Below is a small trained network, with its code and all its weights. Each question gives an input and a target symbol and asks what happens when units are switched off, that is, made to give their printed mean instead of their output.

import numpy as np


def w(rows, s, z=0):
    codes = np.array(rows[::2]) - 128.0
    scale = np.full(codes.shape[1], s)
    scale[-1] = z or s
    return codes * scale


def norm(h):
    return h / np.sqrt((h * h).mean(-1, keepdims=True) + 1e-5)


def f(y):
    return np.maximum(y, 0)


def softmax(a):
    e = np.exp(a - a.max(-1, keepdims=True))
    return e / e.sum(-1, keepdims=True)


def log_softmax(a):
    a = a - a.max(-1, keepdims=True)
    return a - np.log(np.exp(a).sum(-1, keepdims=True))


def net(x, mask):
    ids = ['ΛΞΦΨαβγδεζθμτω'.index(c) for c in x.split()]
    T = len(ids)
    res = E[ids] + P[:T]
    u = 0
    for l in range(2):
        r = norm(res)
        for j in range(2):
            rows = slice(3 * j, 3 * j + 3)
            q, k, v = (r @ M[l][rows].T for M in (Q, K, V))
            z = softmax(np.where(np.tri(T) > 0, q @ k.T / 3**0.5, -1e9)) @ v
            o = O[l][rows]
            res = res + np.where(mask[u + j], z, o[:, -1]) @ o[:, :-1]
        u += 2
        y = f(norm(res) @ A[l][:, :-1].T + A[l][:, -1])
        res = res + np.where(mask[u : u + 8], y, B[l][:, -1]) @ B[l][:, :-1]
        u += 8
    return log_softmax(norm(res)[-1] @ U[:, :-1].T + U[:, -1])


Q, K, V, O, A, B = {}, {}, {}, {}, {}, {}
E = w([
[159,172,151,90,210,111,166,145,186],'Λ',
[201,152,101,144,142,142,160,154,103],'Ξ',
[154,150,119,132,146,90,179,74,139],'Φ',
[118,115,186,142,122,113,197,150,147],'Ψ',
[132,97,251,94,126,103,219,126,133],'α',
[142,185,178,50,119,53,195,203,118],'β',
[102,157,122,91,165,151,147,85,125],'γ',
[142,143,67,160,96,155,143,140,154],'δ',
[169,103,187,89,120,62,144,90,61],'ε',
[150,124,152,144,103,125,160,106,110],'ζ',
[75,166,164,110,97,146,131,136,85],'θ',
[147,144,174,190,143,196,138,173,144],'μ',
[92,191,237,106,210,132,94,128,110],'τ',
[102,183,133,236,136,80,111,132,118],'ω',
],0.016)
P = w([
[104,3,73,128,170,90,64,128,109],'0',
[210,148,183,163,206,106,177,97,136],'1',
[167,171,178,133,176,98,206,93,134],'2',
[127,172,163,122,169,103,208,89,136],'3',
[119,185,160,123,158,97,201,89,130],'4',
[113,181,142,129,162,108,190,90,117],'5',
[107,186,120,152,147,117,156,71,106],'6',
[98,173,131,145,146,107,155,91,100],'7',
[89,161,124,158,144,107,144,96,98],'8',
[83,146,121,129,150,114,142,109,88],'9',
[91,157,126,155,153,104,141,105,88],'10',
[124,181,129,164,159,97,146,98,79],'11',
],0.0051)
Q[0] = w([
[194,7,121,10,199,125,106,66,138],'L0H1',
[117,253,136,192,167,86,180,185,93],'L0H1',
[115,30,53,94,67,197,85,152,167],'L0H1',
[171,219,225,102,51,85,217,89,105],'L0H2',
[176,154,114,104,66,94,21,64,165],'L0H2',
[112,71,163,165,73,130,69,197,100],'L0H2',
],0.0045)
K[0] = w([
[113,254,223,244,53,158,154,117,116],'L0H1',
[16,61,85,242,154,138,61,142,54],'L0H1',
[95,252,180,193,158,108,116,168,181],'L0H1',
[40,142,125,172,185,204,90,189,77],'L0H2',
[190,187,128,74,130,132,138,190,165],'L0H2',
[205,150,52,65,231,103,123,190,85],'L0H2',
],0.0042)
V[0] = w([
[101,109,104,37,121,152,117,168,183],'L0H1',
[75,78,141,102,178,194,129,73,116],'L0H1',
[124,109,84,130,125,154,240,129,167],'L0H1',
[88,34,136,133,19,83,182,110,99],'L0H2',
[51,159,147,92,52,167,55,52,117],'L0H2',
[138,136,151,166,152,44,109,102,253],'L0H2',
],0.0049)
O[0] = w([
[3,77,194,145,234,114,168,97,212,3],'L0H1',
[132,122,162,114,82,198,169,126,97,145],'L0H1',
[127,133,177,99,59,193,70,104,160,210],'L0H1',
[139,202,211,120,72,72,92,127,180,169],'L0H2',
[162,199,210,117,165,143,175,83,75,17],'L0H2',
[134,84,158,114,224,77,129,194,123,169],'L0H2',
],0.0065,0.0039)
A[0] = w([
[151,73,150,87,25,174,223,67,64,173],'L0N1',
[96,189,105,87,112,118,236,213,186,252],'L0N2',
[95,255,163,246,180,204,139,229,118,144],'L0N3',
[115,138,66,88,82,100,146,112,84,94],'L0N4',
[178,166,168,171,104,142,143,187,66,103],'L0N5',
[135,133,206,88,184,159,70,74,116,134],'L0N6',
[169,148,103,58,247,34,97,53,146,84],'L0N7',
[106,175,99,119,228,143,123,86,125,96],'L0N8',
],0.005,0.0025)
B[0] = w([
[198,188,99,153,155,140,111,130,157,254],'L0N1',
[170,145,136,244,102,182,85,112,90,241],'L0N2',
[140,58,116,95,90,107,138,99,60,206],'L0N3',
[87,29,215,223,196,160,47,91,114,164],'L0N4',
[122,99,112,130,177,119,70,120,191,211],'L0N5',
[196,122,33,137,135,135,150,116,183,156],'L0N6',
[131,69,150,192,114,136,133,90,129,187],'L0N7',
[144,127,85,254,115,134,127,160,125,157],'L0N8',
],0.0057,0.0061)
Q[1] = w([
[175,127,153,172,101,137,54,128,65],'L1H1',
[169,129,193,207,167,120,142,144,98],'L1H1',
[109,54,184,126,99,85,130,173,195],'L1H1',
[189,138,148,211,152,78,49,114,81],'L1H2',
[85,67,110,109,171,118,93,188,118],'L1H2',
[169,103,155,230,99,91,171,126,2],'L1H2',
],0.0064)
K[1] = w([
[3,57,154,125,71,114,54,183,145],'L1H1',
[131,78,101,92,67,115,69,169,79],'L1H1',
[163,160,126,191,98,164,126,146,126],'L1H1',
[57,22,160,126,85,137,29,131,176],'L1H2',
[146,143,91,101,90,72,188,136,213],'L1H2',
[104,124,100,38,168,161,37,100,204],'L1H2',
],0.0056)
V[1] = w([
[65,99,177,159,110,150,209,71,111],'L1H1',
[97,45,92,118,107,191,66,172,128],'L1H1',
[227,78,145,92,80,203,148,82,131],'L1H1',
[180,78,173,100,150,187,190,254,44],'L1H2',
[193,90,75,156,202,119,187,109,126],'L1H2',
[122,145,87,157,48,134,214,127,59],'L1H2',
],0.0067)
O[1] = w([
[171,148,201,201,130,121,168,1,157,67],'L1H1',
[52,166,106,167,93,202,123,93,134,99],'L1H1',
[158,45,86,34,197,192,59,87,175,252],'L1H1',
[80,31,203,107,83,155,63,162,62,102],'L1H2',
[95,174,162,108,174,61,28,121,225,188],'L1H2',
[95,30,113,189,58,99,217,231,215,115],'L1H2',
],0.0066,0.0042)
A[1] = w([
[101,60,109,92,196,77,151,85,253,197],'L1N1',
[220,88,63,142,209,127,134,158,183,201],'L1N2',
[206,44,145,118,228,193,215,191,54,159],'L1N3',
[73,140,15,111,149,134,90,43,23,105],'L1N4',
[85,39,23,114,129,161,62,133,161,249],'L1N5',
[203,146,136,180,46,134,105,108,191,123],'L1N6',
[105,176,195,195,166,128,108,119,127,209],'L1N7',
[92,175,104,160,155,175,117,228,53,244],'L1N8',
],0.0044,0.0013)
B[1] = w([
[144,128,176,67,17,126,254,212,155,166],'L1N1',
[63,54,166,192,128,172,157,231,39,253],'L1N2',
[41,138,66,135,144,126,86,11,69,182],'L1N3',
[229,150,97,105,94,196,204,123,150,157],'L1N4',
[102,187,100,115,125,43,162,104,188,192],'L1N5',
[166,160,141,122,148,132,84,133,186,222],'L1N6',
[74,202,74,141,156,156,90,109,92,175],'L1N7',
[81,157,52,77,66,178,113,99,63,155],'L1N8',
],0.0052,0.0067)
U = w([
[89,91,121,161,237,107,159,216,140,56],'Λ',
[181,53,18,82,85,144,154,221,66,117],'Ξ',
[152,68,80,164,126,23,182,71,180,141],'Φ',
[96,95,215,204,82,120,100,190,133,195],'Ψ',
[127,69,214,90,139,146,171,141,195,102],'α',
[80,174,148,120,83,60,128,246,69,148],'β',
[90,196,62,144,183,186,220,130,181,113],'γ',
[67,147,51,143,32,123,159,203,219,69],'δ',
[147,42,128,101,102,43,103,90,96,99],'ε',
[228,179,100,97,105,110,52,170,210,238],'ζ',
[151,193,159,137,1,219,174,79,49,91],'θ',
[52,16,105,140,62,206,58,103,125,89],'μ',
[58,166,113,86,242,121,79,76,78,226],'τ',
[68,167,82,241,77,18,134,145,48,3],'ω',
],0.0069,0.0016)

Each question gives the input, a string of symbols that net reads in full, and the target symbol t.
The units are the heads (3 rows each of Q, K, V and O) and the neurons (one row each of A and B). Each row of codes is followed by its name. A weight is (code - 128) times the scale printed after its matrix; where a second scale follows, it is the last column's (O, A, B and U).
mask holds one flag per unit, layer by layer, with each layer's heads first. A switched-off unit (its flag False) gives its mean, the last column of its rows in O or B, instead of its output. The means were averaged over made-up inputs and are rounded, as every weight is.
A unit's drop is (log p(t) with every unit on - log p(t) with that unit switched off) / (log p(t) with every unit on - log p(t) with every unit switched off).
The circuit of an input: a set's keep is (log p(t) with only the set's units on - log p(t) with every unit switched off) / (log p(t) with every unit on - log p(t) with every unit switched off). Starting from the 12 units with the biggest drops (on a tie, the unit counted first), units are removed one at a time, each time the one whose removal leaves the highest keep (on an exact tie, the one counted first), for as long as the keep stays at least 0.8.
circuit, biggest first: the units of the circuit, biggest drop first
most important unit: the unit with the biggest drop
k most important neurons: the k neurons with the biggest drops, biggest first
heads that matter: for each layer, one digit per head in row order, 1 if its drop is at least 0.15 and else 0, layers parted by /
input ζ θ Ψ Ψ, target Ξ: heads that matter -> 10 / 11
input Ψ μ ε ζ τ ω Ψ ζ δ β Ψ, target θ: circuit, biggest first -> (L1H2; L0N1)
input Φ τ β ζ τ Λ Ψ ζ δ Φ γ, target γ: circuit, biggest first -> (L1N4; L1N5)
input τ ω δ β Ψ ζ Ξ β Φ ω δ Φ, target ω: circuit, biggest first -> (L1H1; L0N1)
input Ψ β Ξ ζ ω Ψ, target θ: most important unit -> L0N2
input ζ Φ ζ τ θ α ζ Ψ μ Λ ζ β, target Ξ: heads that matter -> 11 / 11
input Λ Ψ Ψ τ δ Ψ, target τ: heads that matter -> 00 / 01
input ζ ζ ε Φ μ Ψ Ψ, target Ξ: heads that matter -> 11 / 11
input μ ζ ω Λ ε ω Φ μ ζ, target μ: circuit, biggest first -> (L1H2; L0H2)
input ζ β Ψ ζ γ, target Ξ: circuit, biggest first -> (L1H1; L1N2; L1H2; L0H1)
input ε ζ Λ Λ, target Λ: circuit, biggest first -> (L1N2; L0N1)
input Ξ ζ ζ Ψ, target δ: circuit, biggest first -> (L0H2; L1H1; L1N5)
input τ θ ζ Ψ ζ Ψ θ δ ζ ζ, target ζ: circuit, biggest first -> (L0N1; L0N2)
input ζ ζ β δ Φ, target Ξ: most important unit -> L1H1
input ζ Ψ ζ τ Λ ζ Φ, target Ξ: heads that matter -> 11 / 10
input μ Λ Ψ ζ Ψ β γ ζ ζ Ψ, target ζ: circuit, biggest first -> (L0N4; L1H2)
input γ Ξ ζ ζ ζ ζ θ Ψ, target α: circuit, biggest first -> (L0H1; L1H1)
input γ β Λ, target α: circuit, biggest first -> (L0H1; L1N1)
input Φ ζ Λ μ, target μ: circuit, biggest first -> (L0N3; L0N1; L1H1)
input β ω Ξ, target ω: circuit, biggest first -> (L1H1; L0H1)
input ζ Λ τ γ ζ ω, target Ξ: heads that matter -> 11 / 00
input Φ Φ Ψ, target ζ: most important unit -> L1H2
input μ Λ γ β ζ Ξ ζ τ, target μ: 2 most important neurons -> (L0N8; L0N3)
input ζ Ψ μ μ θ Λ Λ β Ψ Φ μ, target μ: heads that matter -> 00 / 00
input Ξ μ Φ, target δ: 2 most important neurons -> (L1N5; L1N1)
